[.02,-.04,-.16,.00,.16,.08,.02,.27,.14,.05,.19,.06,.07,.14,-.01,-.07,-.18,.08,-.10,-.06,.01,.15,-.28,-.14,.00,.16,-.03,.12,.02,-.03,.05]
P
[.08,-.20,.05,.01,.06,-.01,.44,.48,.19,-.06,.24,-.61,.19,.14,-.07,-.14,-.12,.13,.13,-.09,.08,-.04,-.34,-.16,.05,.22,.00,.24,.03,-.09,.05]
P
[-.05,-.04,.05,-.03,-.04,.08,-.05,-.10,-.14,-.01,.05,-.06,.07,-.03,.05,-.20,.19,-.03,.00,-.03,.03,.00,-.05,.00,.00,-.01,-.01,-.06,-.10,-.03,.09]
C
[-.06,-.10,.06,-.06,.02,-.08,.16,.03,-.10,-.15,.08,-.09,.10,.07,.07,-.11,.35,.04,.08,.00,.02,-.02,.00,-.01,.00,-.03,.00,.03,-.12,.01,.09]
C
[-.06,-.10,.08,-.18,-.04,-.02,-.02,-.14,-.10,-.12,-.05,-.16,.02,.01,.03,-.07,.23,.00,.10,.04,-.04,-.06,.14,.16,-.01,-.05,.09,-.04,-.10,.04,-.02]
M
[.00,-.16,.09,.01,.02,-.08,.11,.05,-.01,-.13,-.06,-.06,.10,.12,.12,-.07,.16,.05,.02,-.03,-.01,-.09,.04,-.04,-.05,-.10,-.05,.02,-.06,.00,.02]
M
[-.06,.08,.10,-.01,-.09,.00,-.02,-.23,-.21,-.12,-.13,-.15,-.01,.07,.02,-.06,.23,-.01,.09,-.03,-.09,-.03,.25,.10,.00,-.14,-.01,-.10,-.09,.01,.02]
M
[-.02,-.22,.10,-.02,.14,-.06,.49,.25,.07,-.18,.21,-.09,.21,.16,.10,-.30,.06,.13,.14,-.09,.00,-.04,-.25,-.12,-.08,.09,.00,.16,-.16,-.08,.05]
U
[-.02,-.02,.08,.00,.00,.04,-.02,-.02,-.01,.07,.01,-.03,-.03,-.06,-.02,-.06,.04,.08,.00,.04,.00,.02,-.03,.01,.01,-.05,-.08,-.02,-.09,.09,-.02]
M
[-.07,.00,.23,-.03,-.06,-.08,-.03,-.20,-.18,-.12,-.17,-.02,.02,.02,.05,-.03,.23,.00,-.04,.05,-.07,-.01,.17,.10,.00,-.17,.01,-.06,-.07,-.06,-.01]
M
[-.07,-.12,.05,.00,-.04,.04,.03,.07,.06,-.02,.07,.02,.12,.00,.02,-.15,.09,.09,.03,.07,.03,.02,-.09,-.09,-.01,.09,-.01,.06,-.09,.01,.09]
U
[.02,-.03,.00,.00,.12,.03,.03,.06,-.01,-.02,.11,-.03,.02,-.03,-.01,-.02,-.02,.13,-.01,.03,-.02,.08,-.10,-.07,.01,.02,.01,.01,-.08,.00,.02]
P
[.04,-.02,.08,.00,-.03,-.12,.10,-.09,-.04,-.16,-.18,-.03,-.09,.07,.04,.04,.00,.02,.19,.03,-.05,-.08,.18,.05,.00,-.14,.02,.06,.02,-.05,-.09]
H
[.00,-.04,.04,.06,-.12,-.17,.11,-.23,-.15,-.20,-.22,-.06,-.01,.04,.07,.08,.23,-.03,.23,.04,-.06,-.16,.36,.19,-.01,-.36,.24,-.03,-.03,-.02,-.01]
H
[-.12,-.24,.20,.04,.09,-.10,.35,.08,-.12,-.21,.04,-.14,.28,.17,.10,-.24,.38,.14,.13,-.05,-.02,-.02,-.06,-.03,-.02,.01,.01,.05,-.25,.02,.08]
M
[-.09,-.15,.15,.03,-.02,-.10,.17,-.17,-.10,-.19,-.13,-.14,.07,.06,.09,-.07,.23,.04,.14,.02,-.01,-.08,.16,-.07,-.01,-.11,.00,.00,-.12,-.11,.00]
C
[-.04,-.20,.10,-.02,.11,.04,.30,.33,.06,.02,.15,-.03,.18,.17,.07,-.19,.00,.14,.02,-.07,-.01,.08,-.27,-.11,.00,.11,.01,.16,-.11,-.02,.02]
P
[.00,.18,-.08,.00,-.08,.14,-.37,-.28,-.08,.13,-.11,.05,-.13,-.10,-.08,.12,-.05,-.13,-.17,.06,.02,-.01,.18,.02,.01,-.13,.01,-.18,-.01,.04,-.05]
M
[-.05,-.18,-.13,-.01,-.02,-.15,.06,-.09,-.10,-.15,-.18,-.05,.02,-.01,.08,-.05,.15,-.01,.11,.07,-.02,-.02,.13,.05,-.03,-.09,.00,.02,-.06,-.01,-.06]
L
[.02,-.13,.09,-.02,.08,-.21,.15,.02,-.05,-.11,.06,-.05,.12,.11,.04,-.08,.07,.08,-.04,-.06,.00,-.11,-.01,.01,-.01,.00,.00,.06,-.09,.00,.04]
C
[-.07,-.08,.06,.00,.00,.10,.40,-.02,-.04,.07,.06,-.01,.01,-.05,.00,-.08,.12,.05,-.14,-.02,.02,.05,-.14,-.06,-.09,.00,-.01,-.07,-.15,.08,.00]
U
[.05,.10,-.03,.05,-.06,-.01,-.12,-.17,-.09,-.03,-.19,-.02,-.04,.02,-.02,.12,.05,-.07,.09,.01,.07,-.06,.25,.11,.00,-.18,-.01,-.06,.07,-.01,.01]
H
[.01,-.04,.05,.02,.04,.02,-.04,-.11,-.07,-.08,-.08,-.22,.02,-.09,.02,-.05,.16,-.02,.03,-.01,-.04,-.05,.14,.05,.00,-.10,.02,-.04,-.05,.02,-.03]
H
[-.05,-.12,.10,.02,-.06,-.17,.24,-.02,-.11,-.23,-.09,-.10,.13,.15,.10,-.02,.25,.02,.18,-.03,-.08,-.12,.12,.08,-.09,-.08,.01,.04,-.09,-.01,.06]
M
[-.01,-.04,.00,.04,-.02,-.14,.15,.01,-.06,-.18,-.18,-.11,-.02,.05,.05,.09,.14,.00,.16,-.01,-.07,-.08,.20,.11,-.06,-.11,.02,-.01,-.04,-.01,.00]
M
[-.07,-.27,.02,-.02,.12,.00,.21,.21,.09,.04,.22,.03,.11,.03,.06,-.22,-.01,.06,.01,-.05,-.02,-.08,-.27,-.13,-.05,.15,-.01,.10,-.06,-.02,.06]
U
[-.05,-.02,.03,-.01,.01,-.02,-.04,-.11,-.08,-.05,-.05,-.07,.03,-.03,-.01,-.05,.17,.01,.01,.08,.03,.04,.07,.05,.03,-.09,.02,-.06,-.06,.03,.05]
H
[-.05,-.03,.06,-.02,-.06,-.05,-.01,-.15,-.12,.11,-.13,-.07,.05,.02,.03,-.03,.24,.02,.19,-.03,-.01,-.03,.22,.09,.02,-.15,.08,-.12,-.13,.00,.01]
M
[-.01,-.14,.10,-.01,.04,-.05,.26,.13,-.02,-.08,.06,-.05,.09,.13,.07,-.16,.13,.05,.05,-.07,.05,.03,-.05,-.05,-.08,.06,.01,.07,-.07,-.09,.06]
U

[-.08,.05,-.08,.18,-.05,-.03,-.04,-.06,.08,.07,.01,.04,-.01,.09,-.02,.00,-.03,.04,.12,-.06,-.23,.07,-.02,.07,-.01,.18,-.09,-.04,.03,.07,.07]
dibo
[-.02,.00,-.17,.01,.01,.06,.06,-.05,.00,-.07,.02,.05,.13,.13,.01,.00,-.06,.08,-.07,-.20,.00,-.09,.13,.11,.01,.08,-.12,.12,.19,.06,.04]
Tole
[-.03,.03,-.11,.11,-.05,.05,-.04,-.06,.04,.05,.03,-.01,-.02,.02,.01,.01,-.05,.00,.11,-.07,-.16,.07,.00,.02,.05,.19,-.02,.02,.05,.06,.03]
dibo
[-.08,-.07,-.03,.04,-.02,.00,-.01,.01,-.08,.03,-.01,.00,.02,.08,-.05,.02,.00,-.02,.17,.00,-.09,-.02,-.02,-.06,-.11,.09,.01,-.06,.04,-.01,.01]
nok
[.07,.03,-.01,-.08,.02,.06,.06,.08,-.01,-.12,.02,.01,.07,-.02,.04,.00,.01,.03,-.23,-.07,.13,-.05,.07,.09,.15,-.06,-.06,.17,.09,-.01,.00]
dibo
[.02,-.08,-.23,-.04,.01,-.04,.07,.01,-.33,.04,.04,.00,.17,.25,-.05,-.04,-.08,.14,.02,-.17,-.06,-.27,.15,.09,-.03,.15,-.17,.12,.25,-.04,-.03]
Tole
[.08,.03,-.13,-.14,.13,.04,.20,.12,-.11,-.16,-.02,.06,.19,.05,.00,-.01,.01,.10,-.29,-.12,.28,-.22,.20,.05,.05,-.21,-.10,.18,.14,-.04,-.03]
Tole
[-.25,-.12,.06,-.40,.07,.29,.25,.46,.00,-.51,.00,.05,.26,.04,-.05,.02,.18,-.23,-.31,-.23,.31,-.05,.22,.18,-.01,-.29,-.02,.27,.45,.08,.08]
Tole
[-.03,-.05,-.07,.03,-.01,.07,-.01,.05,-.07,-.05,-.02,.02,.02,.09,-.02,.00,.01,-.02,.02,-.01,.04,-.02,.02,.00,.01,.08,-.01,.05,.05,.02,.04]
Tole
[.05,-.03,-.02,.01,.09,.02,.05,-.02,.01,.00,-.04,.01,-.02,-.02,-.02,.02,-.02,.04,.02,.03,.13,-.03,.00,-.09,-.06,-.13,.07,-.04,-.06,-.01,.00]
nok
[-.02,.00,-.08,.08,.00,.01,.01,.01,-.05,.00,-.02,.05,.03,.09,-.03,.01,.00,.02,.03,-.01,-.02,-.06,.01,.00,-.04,.07,-.02,.01,.04,-.01,.05]
Tole
[.03,.09,.00,.08,.08,-.07,.02,.02,.13,.01,-.03,.09,-.03,.09,-.04,.01,.06,.08,-.07,.09,.06,-.11,.02,.00,-.12,-.12,.01,-.06,-.09,-.05,.03]
nok
[.01,-.03,-.21,.06,.07,.04,.06,-.13,-.09,.03,.01,.02,.09,.06,-.05,.00,-.12,.09,.16,-.10,.03,-.05,.07,-.06,-.11,.07,-.01,-.01,.06,.05,.00]
Tole
[-.10,.02,-.06,.06,-.04,.06,.03,-.01,.12,-.11,.04,.03,.04,.04,-.01,.02,.00,.00,.07,-.11,-.14,.04,.06,.09,-.05,.08,-.05,.02,.10,.10,.08]
dibo
[-.35,-.46,-.18,-.16,-.21,.00,-.07,.22,-.63,.13,.10,-.16,.23,.43,-.15,-.08,-.05,-.13,.58,-.28,-.50,-.29,.11,-.03,-.20,.60,-.16,.04,.63,-.07,-.14]
Karer
[.02,.01,-.19,-.01,.09,.07,.15,-.03,-.01,-.10,-.01,.05,.15,.09,.00,.00,-.06,.11,-.11,-.19,.09,-.10,.16,.04,.01,-.02,-.09,.12,.14,.05,.02]
Tole
[-.02,.03,-.15,.03,.05,.06,.09,-.03,.00,-.07,.02,.05,.13,.08,-.01,.02,-.03,.07,-.03,-.15,.02,-.07,.11,.06,-.04,.03,-.08,.08,.15,.07,.04]
Tole
[-.09,.14,-.07,.27,-.06,-.10,-.04,-.08,.18,.12,.03,.08,-.05,.13,-.04,.01,.01,.08,.06,.00,-.27,-.01,-.03,.04,-.15,.14,-.07,-.11,-.01,.02,.08]
dibo
[.04,.06,-.02,.07,-.13,-.01,-.09,.01,.05,.01,.05,-.02,-.05,.04,.08,-.01,-.01,.02,-.08,-.05,-.13,.02,-.07,.14,.24,.23,-.12,.11,.05,.03,.05]
dibo
[-.07,.00,-.06,.03,.08,.00,.05,-.01,.00,.01,-.01,.05,.04,.06,-.08,.00,.02,.03,.09,-.02,-.01,-.07,.03,-.03,-.18,-.09,.02,-.08,.06,.00,.04]
nok
[-.05,.13,-.18,-.02,.15,.06,.21,.05,.13,-.17,.02,.13,.21,.09,-.08,.02,-.01,.12,-.20,-.19,.13,-.20,.24,.15,-.18,-.22,-.10,.10,.18,.04,.05]
Tole
[-.07,-.12,-.04,-.04,.01,.08,.03,.03,-.12,-.04,-.01,-.02,.05,.05,-.04,.01,-.01,-.06,.10,-.02,.03,.02,.00,-.05,-.06,.04,.00,.00,.10,.02,.02]
nok
[-.07,-.06,.01,.00,.01,.02,-.02,.06,-.02,-.04,-.03,.01,-.03,.08,-.04,.02,.04,-.01,.09,.01,-.02,-.03,-.01,-.04,-.08,.01,.02,-.01,.04,-.02,.06]
nok
[-.12,-.01,-.07,.12,-.03,.04,.00,-.09,.06,.04,.04,.01,.01,-.01,-.03,-.01,-.03,-.03,.17,-.05,-.19,.10,-.04,-.02,-.12,.12,-.01,-.08,.04,.08,.03]
dibo
[.00,.10,-.08,-.17,.17,.05,.23,.25,.02,-.22,-.01,.10,.19,.06,-.06,.02,.09,.16,-.47,-.06,.38,-.24,.26,.12,-.10,-.40,-.06,.18,.15,-.08,-.01]
Karer
[.00,.03,-.08,-.13,.11,.02,.18,.23,-.12,-.15,.02,.05,.18,.11,-.07,-.01,.07,.06,-.30,-.08,.26,-.21,.23,.06,-.13,-.25,-.05,.14,.20,-.10,-.05]
Karer
[-.02,.05,-.06,.06,.05,.04,.06,.05,.10,-.06,.00,.08,.03,.08,-.03,.00,.04,.06,-.10,.01,.09,-.06,.06,.06,-.06,-.08,.00,.03,.02,-.04,.09]
nok
[-.09,-.01,-.16,.10,.01,.01,.05,-.08,-.01,.03,.02,.05,.09,.15,-.05,.01,-.05,.05,.15,-.13,-.16,-.07,.03,.05,-.14,.12,-.05,-.04,.13,.05,.04]
Tole

[.08,.01,.03,.06,.01,-.08,-.07,-.03,-.13,-.03,-.08,.10,.02,-.10,.02,.04,-.07,.04,-.07,-.04,-.01,.08,.00,.06,.09,-.10,-.04,.01,.03,-.01,.00]
mifu
[.18,-.29,.03,.10,.00,-.10,.09,-.06,.03,-.05,-.08,.12,-.08,-.01,.04,-.21,.04,.19,.05,.15,.12,-.04,.20,-.16,.05,.00,-.07,-.17,-.02,-.17,-.04]
modit
[.10,-.14,.12,-.14,.03,-.12,.13,.03,-.03,-.04,-.08,.23,.03,-.01,-.05,-.15,.04,.00,-.09,.21,-.02,.04,.21,-.05,.06,-.01,.01,-.05,.04,-.19,-.10]
mifu
[-.05,-.14,.03,.12,.02,-.12,.02,-.06,.17,.13,-.11,-.10,-.10,.06,-.04,-.20,-.13,.18,.03,-.02,.09,.02,.02,.00,.00,-.04,-.07,-.06,-.07,.27,-.01]
modit
[.03,.00,.01,-.14,.04,-.07,-.01,-.01,-.13,.00,.04,.17,.10,-.02,.01,-.01,.03,-.02,.01,-.06,-.04,.03,-.03,.04,.09,-.01,-.02,-.03,.08,-.14,-.05]
mifu
[.06,-.03,-.08,.15,-.02,.01,.07,-.03,.11,-.03,-.10,-.06,-.06,.03,.01,-.16,-.08,.15,.04,.05,.10,.00,.03,.03,-.05,-.08,-.02,-.02,-.06,.07,.01]
mubev
[.16,.09,-.09,.08,.04,.00,.03,-.04,-.04,-.13,-.07,.08,-.08,-.06,.13,-.15,-.15,.16,.11,.09,.15,.00,.07,.02,.20,-.07,-.02,-.12,.02,-.10,.16]
modit
